Here is a tiny trained network, its code and every weight. The questions are about switching its units off for an input and a class, where a switched-off unit gives its printed mean instead of its output.

import numpy as np


def w(rows, s, z=0):
    codes = np.array(rows[::2]) - 128.0
    scale = np.full(codes.shape[1], s)
    scale[-1] = z or s
    return codes * scale


def f(y):
    return y / 2 * (1 + np.tanh(0.7978845608 * (y + 0.044715 * y**3)))


def log_softmax(a):
    a = a - a.max(-1, keepdims=True)
    return a - np.log(np.exp(a).sum(-1, keepdims=True))


def net(x, mask):
    res = np.array(x, float).reshape(1, 6) / 4 @ E
    y = f(res @ A[0][:, :-1].T + A[0][:, -1])
    res = res + np.where(mask, y, B[0][:, -1]) @ B[0][:, :-1]
    return log_softmax(res[-1] @ U[:, :-1].T + U[:, -1])


A, B = {}, {}
E = w([
[73,241,125,189,213,145],'x0',
[29,166,205,72,55,116],'x1',
[128,106,170,255,76,107],'x2',
[128,128,128,127,128,128],'x3',
[126,126,133,129,131,128],'x4',
[24,45,65,160,137,214],'x5',
],0.0051)
A[0] = w([
[84,143,169,110,103,118,74],'n0',
[56,169,166,106,82,111,99],'n1',
[116,128,105,15,201,139,24],'n2',
[193,117,84,173,176,135,91],'n3',
[102,140,126,118,113,90,102],'n4',
[71,90,87,133,139,142,124],'n5',
[119,119,129,125,138,132,114],'n6',
[148,146,123,133,94,137,69],'n7',
[123,102,185,246,93,106,7],'n8',
[93,196,126,177,176,130,69],'n9',
[196,102,87,168,193,129,88],'n10',
[102,187,127,163,171,132,47],'n11',
[139,97,151,120,120,133,77],'n12',
[183,184,142,107,123,94,103],'n13',
[127,138,127,121,123,122,53],'n14',
[178,19,146,88,70,122,48],'n15',
[47,73,96,165,140,175,68],'n16',
[204,175,183,130,119,106,91],'n17',
[70,75,90,146,133,159,91],'n18',
[76,136,185,104,111,117,92],'n19',
[110,176,151,147,194,146,72],'n20',
[192,189,151,136,112,78,123],'n21',
],0.013,0.0019)
B[0] = w([
[122,102,125,109,91,153,163],'n0',
[109,66,132,116,61,164,206],'n1',
[204,173,92,213,152,216,227],'n2',
[95,81,133,104,61,173,216],'n3',
[121,116,128,123,120,140,134],'n4',
[105,124,154,128,178,114,201],'n5',
[140,131,131,115,133,133,129],'n6',
[130,142,121,113,134,128,123],'n7',
[207,183,68,186,174,234,228],'n8',
[139,157,109,131,88,26,217],'n9',
[92,79,138,103,45,178,227],'n10',
[147,173,131,119,86,64,190],'n11',
[139,137,124,134,118,112,130],'n12',
[88,105,138,127,201,126,204],'n13',
[123,132,136,141,125,135,118],'n14',
[137,204,106,140,73,4,237],'n15',
[110,107,178,87,204,116,255],'n16',
[78,114,154,121,196,115,216],'n17',
[103,115,151,110,198,105,220],'n18',
[108,91,115,111,87,157,175],'n19',
[154,152,110,136,87,67,190],'n20',
[128,106,167,95,199,123,223],'n21',
],0.024,0.0054)
U = w([
[74,89,189,88,227,120,46],'0',
[140,184,83,131,41,23,178],'1',
[71,24,112,88,1,226,47],'2',
[203,169,61,212,161,241,253],'3',
],0.0072,0.00046)

Each question gives the input, the list of numbers given to net, and the class t.
The units are the neurons (one row each of A and B). Each row of codes is followed by its name. A weight is (code - 128) times the scale printed after its matrix; where a second scale follows, it is the last column's (A, B and U).
mask holds one flag per neuron, in row order. A switched-off neuron (its flag False) gives its mean, the last column of its row in B, instead of its output. The means were averaged over made-up inputs and are rounded, as every weight is.
A unit's drop is (log p(t) with every unit on - log p(t) with that unit switched off) / (log p(t) with every unit on - log p(t) with every unit switched off).
The circuit of an input: a set's keep is (log p(t) with only the set's units on - log p(t) with every unit switched off) / (log p(t) with every unit on - log p(t) with every unit switched off). Starting from the 12 units with the biggest drops (on a tie, the unit counted first), units are removed one at a time, each time the one whose removal leaves the highest keep (on an exact tie, the one counted first), for as long as the keep stays at least 0.8.
circuit, biggest first: the units of the circuit, biggest drop first
k most important neurons: the k neurons with the biggest drops, biggest first
drop when u is switched off: that unit's drop, to one decimal
input [6,2,-7,1,5,4], class 3: circuit, biggest first -> n2
input [4,-6,-4,-4,3,-5], class 2: 2 most important neurons -> n10; n3
input [-6,-5,-8,-2,-7,-4], class 3: 2 most important neurons -> n2; n9
input [7,4,7,2,3,-4], class 1: 4 most important neurons -> n9; n11; n2; n20
input [5,-5,5,2,1,0], class 1: 3 most important neurons -> n9; n2; n11
input [-5,7,7,-7,-2,7], class 0: 3 most important neurons -> n16; n18; n2
input [-5,-1,-3,5,3,-3], class 1: 2 most important neurons -> n15; n8
input [-4,-5,3,-2,-2,2], class 2: 2 most important neurons -> n10; n9
input [5,-5,-2,-4,5,2], class 1: 4 most important neurons -> n9; n1; n20; n11
input [-2,-3,-3,-5,-7,0], class 2: circuit, biggest first -> n8; n9; n16
input [-2,-4,7,7,-5,8], class 0: 2 most important neurons -> n16; n18
input [-6,-2,6,3,-8,-8], class 0: 2 most important neurons -> n17; n21
input [-2,-6,5,-5,3,0], class 2: 3 most important neurons -> n10; n3; n2
input [-6,4,1,1,5,5], class 1: circuit, biggest first -> n15
input [7,-2,2,6,-5,6], class 1: 4 most important neurons -> n9; n11; n20; n21
input [-6,6,8,3,-8,-2], class 3: 2 most important neurons -> n8; n9
input [-4,3,5,-7,8,-3], class 3: drop when n9 is switched off -> 0.4
input [-1,5,8,-4,6,4], class 3: drop when n8 is switched off -> 2.1
input [8,5,2,5,-7,-3], class 1: drop when n4 is switched off -> 0.0
input [-5,7,0,-1,5,-2], class 2: circuit, biggest first -> n1
